Below are the code and all the weights of a small trained network. Each question names an input and a class and asks about switching units off, where a switched-off unit gives its printed mean instead of its output.

import numpy as np


def w(rows, s, z=0):
    codes = np.array(rows[::2]) - 128.0
    scale = np.full(codes.shape[1], s)
    scale[-1] = z or s
    return codes * scale


def norm(h):
    return h / np.sqrt((h * h).mean(-1, keepdims=True) + 1e-5)


def f(y):
    return y / 2 * (1 + np.tanh(0.7978845608 * (y + 0.044715 * y**3)))


def log_softmax(a):
    a = a - a.max(-1, keepdims=True)
    return a - np.log(np.exp(a).sum(-1, keepdims=True))


def net(x, mask):
    res = np.array(x, float).reshape(1, 6) / 4 @ E
    u = 0
    for l in range(2):
        y = f(norm(res) @ A[l][:, :-1].T + A[l][:, -1])
        res = res + np.where(mask[u : u + 3], y, B[l][:, -1]) @ B[l][:, :-1]
        u += 3
    return log_softmax(norm(res)[-1] @ U[:, :-1].T + U[:, -1])


A, B = {}, {}
E = w([
[168,118,117,138,86,118,87,173,36,130,89],'x0',
[76,246,162,80,178,59,152,167,192,92,88],'x1',
[116,157,46,107,126,148,169,128,159,190,124],'x2',
[64,206,123,97,67,156,159,177,64,73,252],'x3',
[142,140,65,84,166,117,75,116,98,32,145],'x4',
[54,75,146,147,187,151,181,80,73,127,112],'x5',
],0.004)
A[0] = w([
[216,105,214,104,91,134,156,126,192,108,197,53],'0.n1',
[98,97,151,129,253,53,158,140,204,123,90,133],'0.n2',
[126,88,53,192,209,183,83,22,72,81,135,247],'0.n3',
],0.0045,0.0014)
B[0] = w([
[129,173,136,165,159,171,100,42,254,108,71,159],'0.n1',
[68,196,73,232,24,117,120,31,143,96,176,236],'0.n2',
[109,131,149,57,138,142,195,158,162,100,199,254],'0.n3',
],0.0063,0.0028)
A[1] = w([
[81,79,186,197,83,155,140,179,133,145,145,253],'1.n1',
[62,164,197,154,151,179,252,196,69,164,174,119],'1.n2',
[153,179,237,102,96,116,79,71,166,98,89,138],'1.n3',
],0.0039,0.0011)
B[1] = w([
[178,22,61,45,254,167,66,104,180,128,65,215],'1.n1',
[223,69,160,169,95,242,221,146,73,81,172,253],'1.n2',
[75,42,102,117,130,83,209,59,64,191,104,197],'1.n3',
],0.0059,0.0026)
U = w([
[154,69,139,151,146,126,76,134,165,216,82,27],'0',
[122,225,85,102,87,105,117,204,106,116,159,166],'1',
[105,109,185,153,131,66,80,156,2,124,62,7],'2',
[135,53,148,96,140,221,197,159,65,111,164,227],'3',
[59,175,132,202,102,90,168,49,172,145,99,133],'4',
],0.0078,0.0021)

Each question gives the input, the list of numbers given to net, and the class t.
The units are the neurons (one row each of A and B). Each row of codes is followed by its name. A weight is (code - 128) times the scale printed after its matrix; where a second scale follows, it is the last column's (A, B and U).
mask holds one flag per neuron, layer by layer. A switched-off neuron (its flag False) gives its mean, the last column of its row in B, instead of its output. The means were averaged over made-up inputs and are rounded, as every weight is.
A unit's drop is (log p(t) with every unit on - log p(t) with that unit switched off) / (log p(t) with every unit on - log p(t) with every unit switched off).
The circuit of an input: a set's keep is (log p(t) with only the set's units on - log p(t) with every unit switched off) / (log p(t) with every unit on - log p(t) with every unit switched off). Starting from all 6 units, units are removed one at a time, each time the one whose removal leaves the highest keep (on an exact tie, the one counted first), for as long as the keep stays at least 0.8.
units of the circuit, in order: the units of the circuit, biggest drop first
most important unit: the unit with the biggest drop
k most important neurons: the k neurons with the biggest drops, biggest first
top k neurons in layer l: the k neurons of layer l with the biggest drops, biggest first
drop when u is switched off: that unit's drop, to one decimal
input [2,3,-4,5,-7,-6], class 4: most important unit -> 0.n1
input [-3,-2,8,-7,6,-1], class 4: units of the circuit, in order -> [0.n2, 1.n1]
input [-8,-7,-4,-4,1,-6], class 4: top 2 neurons in layer 1 -> [1.n2, 1.n1]
input [-6,-2,-8,0,6,-6], class 4: units of the circuit, in order -> [0.n1, 1.n3]
input [-6,-8,-3,3,2,-5], class 4: 2 most important neurons -> [0.n1, 1.n2]
input [-2,-5,0,1,1,-7], class 0: 4 most important neurons -> [0.n2, 0.n1, 1.n2, 0.n3]
input [-3,-4,-4,1,-3,-3], class 0: top 2 neurons in layer 0 -> [0.n2, 0.n3]
input [0,0,6,-6,-1,-1], class 4: 2 most important neurons -> [0.n2, 1.n1]
input [6,5,8,7,1,4], class 3: 2 most important neurons -> [1.n2, 0.n2]
input [-4,8,7,8,-8,4], class 3: 2 most important neurons -> [1.n2, 0.n1]
input [-2,2,-5,-8,-6,-3], class 4: drop when 0.n2 is switched off -> 0.6
input [-3,8,-5,8,-2,4], class 3: drop when 1.n1 is switched off -> 0.0
